In the rows, 128 means zero.
Each row has a class, written as a number after it.
[141  35  80 117 164  91 185  99 123 120  98 121 130 123 123 149 123 110
 132 134 127  91 124 135 137 131 104 138 112 154 140 138] => 1
[150  50 113 141 172  78 221 118 164 161  59 103 143 113 145  80 116 111
 140 141 145  97 126 156 121 167  58 138 105 192 121 100] => 1
[169  93 119 137 119 130 164 109  38 145 161 116 114 146 103 167 121 135
 158 173  76 114 131 130 135 103 111 148 139  96 126 153] => 1
[145  21  70 113 146 102 179 130 100 115 126 128 122 132 120 169 121 115
 146 152 137  94 119 122 147 127 119 126 111 120 134 166] => 1
[159 108 106 113 180  93 176 120 195 144  91 111 131 138 126  85 119 119
 140 134 140 127 131 132 120 115 114 140 130 177 128  59] => 0
[169  24  40 113 166  79 209 121 121 113 104 111 108 127 127 150 122 116
 152 163 133  93 131 105 140 118 121 135 111 137 132 135] => 1
[133  66 102 104  99  65 129 109  35 110 160 126 121 142 123 176 133 131
 140 178 102  99 137 109 145 109 151 108 118  77 122 162] => 1
[148 103  82  90 131 100 118 128  60  94 175 143 106 150  98 190 136 145
 148 167 111 120 129  84 146  74 186 133 131  72 129 146] => 0
[129  72 115 122 131  97 158 121 103 121 124 129 130 127 126 151 129 117
 140 141 128 103 107 131 132 139 116 132 102 122 130 148] => 1
[150  63 102 127 127 149 136  97   8 114 177 143 121 153 103 218 119 119
 155 164  73  99 120 136 150  93 129 155 129  81 138 206] => 1
[126  70 104 114 124 101 144 114  67 106 148 138 124 133 119 175 129 121
 132 142 114 100 125 127 137 120 137 125 119  98 129 169] => 1
[119  45 120 101 106  71 156 116  32 120 146 137 128 140 123 186 135 114
 134 159 115  92 121 130 148 143 120 119 106  90 128 172] => 1
[ 91 117 170 108  77 140  52 111   4 107 217 165 121 158  98 236 142 130
 137 139  72 115 102 120 157 103 162 135 132  23 135 225] => 0
[167  98  87 124 160 116 182 137 169 134 102 116 117 124 126 109 117 126
 145 147 142 120 134 114 128 121 116 137 129 157 128  99] => 0
[126  95 127 106 135  65 150 132 116 117 122 132 131 126 122 126 132 122
 132 147 146 115 129 125 132 134 130 126 117 111 118 113] => 0
[137  82 120 136 147 131 155 121 107 133 125 131 132 128 120 150 123 114
 139 135 121 109 133 149 141 128  95 149 115 137 135 153] => 0
[119 144 126 131  79 140  90  90  69 124 159 126 123 139 126 161 136 141
 121 129  82 131 127 107 131 112 158 106 143  88 135 163] => 0
[163 111  86 138 172 127 180 131 212 145  80 105 130 114 142  79 117 122
 134 119 153 132 135 134 133 137 100 140 127 193 130  75] => 0
[170  53  60 158 147 152 205 119 144 145  90 101 124 116 145 130 110 120
 137 141 123 103 124 133 133 147  77 139 117 163 141 157] => 1
[175 116  91 130 171 113 187 115 189 146  92 102 121 122 128  82 119 138
 140 141 128 126 143 122 121 115 117 134 137 174 132  66] => 0
[152 102 100 154 173 168 155 126 193 156  89 114 135 111 134  97 115 118
 135 114 135 123 119 150 120 137  84 158 128 184 135 112] => 0
[166  36  79 140 148 120 200 107  93 142 108 112 123 127 128 153 113 112
 149 156 110  93 124 140 140 131  85 141 115 138 137 157] => 1
[147 123 135 128 163 121 155 115 149 152 109 117 124 125 133  96 119 122
 143 135 122 131 132 143 127 125 109 144 135 159 129  91] => 0
[113  88 116 114  83 113 101 100   4  95 200 144 113 152 109 223 140 135
 139 162  77 103 120 107 163 100 169 122 127  37 133 220] => 1
[163  79  21 102 136  67 186 137 197 103  81  94 118 127 144 108 123 140
 123 143 165 114 140  76 131 127 163  90 121 151 124  98] => 0
[133 117 108 113 100  92 141  92  79 126 141 107 119 141 119 137 137 142
 130 137  94 123 144 104 132 104 161 106 140 102 126 130] => 0
[143  67 105 146 136 125 187 125 115 147 101 115 140 121 132 127 122 123
 132 142 125 105 121 151 133 151  76 133 110 147 122 153] => 1
[ 91  96 204  92 112  40 117 128  18 113 170 174 136 147 105 174 139 116
 137 166 123 114 116 140 142 129 134 132 109  70 111 146] => 0
[153  91  97 117 154 119 147 117 127 119 123 128 123 132 118 141 126 123
 148 142 128 118 131 124 136 106 130 143 130 134 136 117] => 0
